Below are the code and all the weights of a small trained network. Each question names an input and a target symbol and asks about switching units off, where a switched-off unit gives its printed mean instead of its output.

import numpy as np


def w(rows, s, z=0):
    codes = np.array(rows[::2]) - 128.0
    scale = np.full(codes.shape[1], s)
    scale[-1] = z or s
    return codes * scale


def f(y):
    return np.maximum(y, 0)


def softmax(a):
    e = np.exp(a - a.max(-1, keepdims=True))
    return e / e.sum(-1, keepdims=True)


def log_softmax(a):
    a = a - a.max(-1, keepdims=True)
    return a - np.log(np.exp(a).sum(-1, keepdims=True))


def net(x, mask):
    ids = ['αβγζηλξπστφψω'.index(c) for c in x.split()]
    T = len(ids)
    res = E[ids] + P[:T]
    r = res
    for j in range(2):
        rows = slice(2 * j, 2 * j + 2)
        q, k, v = (r @ M[0][rows].T for M in (Q, K, V))
        z = softmax(np.where(np.tri(T) > 0, q @ k.T / 2**0.5, -1e9)) @ v
        o = O[0][rows]
        res = res + np.where(mask[j], z, o[:, -1]) @ o[:, :-1]
    y = f(res @ A[0][:, :-1].T + A[0][:, -1])
    res = res + np.where(mask[2:26], y, B[0][:, -1]) @ B[0][:, :-1]
    return log_softmax(res[-1] @ U[:, :-1].T + U[:, -1])


Q, K, V, O, A, B = {}, {}, {}, {}, {}, {}
E = w([
[100,146,111,83],'α',
[99,109,75,125],'β',
[151,184,130,73],'γ',
[162,94,122,138],'ζ',
[141,155,120,175],'η',
[127,68,76,168],'λ',
[146,113,73,174],'ξ',
[65,165,115,167],'π',
[131,126,161,96],'σ',
[68,103,153,100],'τ',
[143,62,193,133],'φ',
[149,3,131,123],'ψ',
[184,137,102,59],'ω',
],0.023)
P = w([
[95,131,92,74],'0',
[98,158,157,244],'1',
[221,104,168,134],'2',
[83,101,95,97],'3',
[78,158,157,248],'4',
[220,113,161,133],'5',
[85,91,102,102],'6',
[71,160,158,249],'7',
[220,114,159,131],'8',
[99,90,103,111],'9',
],0.012)
Q[0] = w([
[136,109,201,186],'H0',
[199,101,164,119],'H0',
[254,115,130,120],'H1',
[126,156,108,135],'H1',
],0.011)
K[0] = w([
[17,74,133,204],'H0',
[12,48,254,108],'H0',
[53,40,166,97],'H1',
[38,176,142,226],'H1',
],0.0055)
V[0] = w([
[228,229,54,186],'H0',
[93,50,197,60],'H0',
[17,186,171,116],'H1',
[32,162,253,118],'H1',
],0.0056)
O[0] = w([
[205,222,64,75,79],'H0',
[171,162,69,49,128],'H0',
[20,196,21,152,2],'H1',
[179,120,254,103,114],'H1',
],0.0057,0.00064)
A[0] = w([
[89,90,98,170,241],'N0',
[226,153,99,122,190],'N1',
[80,183,152,48,140],'N2',
[99,178,151,196,224],'N3',
[128,60,112,78,207],'N4',
[129,136,31,208,70],'N5',
[109,115,56,137,239],'N6',
[93,239,138,169,182],'N7',
[202,105,127,156,84],'N8',
[6,179,137,183,152],'N9',
[140,87,79,245,128],'N10',
[64,134,118,239,91],'N11',
[86,207,130,104,71],'N12',
[43,62,93,187,27],'N13',
[171,170,50,84,104],'N14',
[130,82,113,88,222],'N15',
[185,182,209,66,254],'N16',
[175,115,196,140,145],'N17',
[177,130,127,20,19],'N18',
[94,68,190,142,125],'N19',
[49,148,133,93,123],'N20',
[218,121,91,99,188],'N21',
[122,195,236,136,87],'N22',
[138,113,193,60,131],'N23',
],0.012,0.0057)
B[0] = w([
[126,152,178,148,226],'N0',
[120,132,92,121,218],'N1',
[39,46,144,139,183],'N2',
[135,103,145,84,237],'N3',
[176,174,146,178,216],'N4',
[103,206,103,113,197],'N5',
[155,56,131,94,202],'N6',
[206,162,111,135,233],'N7',
[127,125,91,85,176],'N8',
[179,91,154,63,221],'N9',
[89,152,166,151,241],'N10',
[60,116,111,142,219],'N11',
[101,227,206,140,156],'N12',
[151,189,36,95,178],'N13',
[106,117,175,112,175],'N14',
[164,143,138,173,205],'N15',
[153,137,49,161,254],'N16',
[99,122,185,80,204],'N17',
[97,149,210,164,175],'N18',
[83,129,77,99,202],'N19',
[101,100,72,127,160],'N20',
[111,97,135,64,212],'N21',
[168,12,110,210,183],'N22',
[141,175,140,127,197],'N23',
],0.011,0.0086)
U = w([
[145,220,73,201,26],'α',
[93,63,72,115,108],'β',
[84,65,181,148,79],'γ',
[82,155,183,126,124],'ζ',
[179,116,8,109,103],'η',
[102,150,53,145,144],'λ',
[123,145,75,65,58],'ξ',
[169,197,206,210,115],'π',
[217,126,75,195,145],'σ',
[110,99,106,247,255],'τ',
[177,32,141,158,152],'φ',
[149,93,202,81,102],'ψ',
[173,179,141,91,189],'ω',
],0.017,0.0085)

Each question gives the input, a string of symbols that net reads in full, and the target symbol t.
The units are the heads (2 rows each of Q, K, V and O) and the neurons (one row each of A and B). Each row of codes is followed by its name. A weight is (code - 128) times the scale printed after its matrix; where a second scale follows, it is the last column's (O, A, B and U).
mask holds one flag per unit, heads first, then neurons. A switched-off unit (its flag False) gives its mean, the last column of its rows in O or B, instead of its output. The means were averaged over made-up inputs and are rounded, as every weight is.
A unit's drop is (log p(t) with every unit on - log p(t) with that unit switched off) / (log p(t) with every unit on - log p(t) with every unit switched off).
The circuit of an input: a set's keep is (log p(t) with only the set's units on - log p(t) with every unit switched off) / (log p(t) with every unit on - log p(t) with every unit switched off). Starting from the 12 units with the biggest drops (on a tie, the unit counted first), units are removed one at a time, each time the one whose removal leaves the highest keep (on an exact tie, the one counted first), for as long as the keep stays at least 0.8.
units of the circuit, in order: the units of the circuit, biggest drop first
most important unit: the unit with the biggest drop
top k neurons: the k neurons with the biggest drops, biggest first
which heads matter: for each layer, one digit per head in row order, 1 if its drop is at least 0.15 and else 0, layers parted by /
drop when u is switched off: that unit's drop, to one decimal
input η τ η, target τ: top 3 neurons : (N9, N6, N22)
input τ γ η, target τ: units of the circuit, in order : (H0, N9)
input τ α ω γ, target ζ: which heads matter : 00
input ω η η η ξ, target α: which heads matter : 00
input γ φ η ψ ω ξ η β, target ξ: units of the circuit, in order : (N9, N13, N16)
input ζ σ π λ σ ψ σ π σ ω, target ψ: top 3 neurons : (N21, N18, N14)
input σ τ η γ σ ζ γ ξ ω α, target γ: units of the circuit, in order : (N2, N13, N16)
input γ π λ η ψ, target τ: most important unit : N10
input γ η η ξ, target λ: units of the circuit, in order : (N5, N7)
input η λ η φ φ, target γ: top 2 neurons : (N17, N22)
input γ τ α τ ψ γ φ η γ γ, target ζ: units of the circuit, in order : (N2, N18)
input η η ζ, target η: units of the circuit, in order : (N8, N1)
input γ ψ ζ φ η η, target φ: units of the circuit, in order : (H1, N5, N4)
input ω η φ ω σ, target φ: most important unit : N22
input ξ ψ ω λ λ ζ σ π, target ω: units of the circuit, in order : (N9, N13)
input π η τ ψ γ, target σ: units of the circuit, in order : (N7, N22)
input σ ξ λ η, target ω: units of the circuit, in order : (N16, N2)
input γ η α γ η τ λ λ, target λ: top 2 neurons : (N13, N11)
input γ η λ σ σ ξ ω, target ψ: top 2 neurons : (N18, N21)
input η γ γ φ η γ σ η ζ, target ω: units of the circuit, in order : (N22)
input γ η σ λ ξ η τ π π π, target ξ: top 2 neurons : (N9, N13)
input ζ ξ ξ λ τ ξ φ, target π: top 2 neurons : (N4, N15)
input φ ω η η ζ, target ζ: top 2 neurons : (N16, N22)
input η η γ, target η: top 2 neurons : (N16, N1)
input σ φ α α β ζ β σ, target φ: top 2 neurons : (N22, N9)
input γ φ σ α η γ φ σ η, target φ: drop when H0 is switched off : 0.4
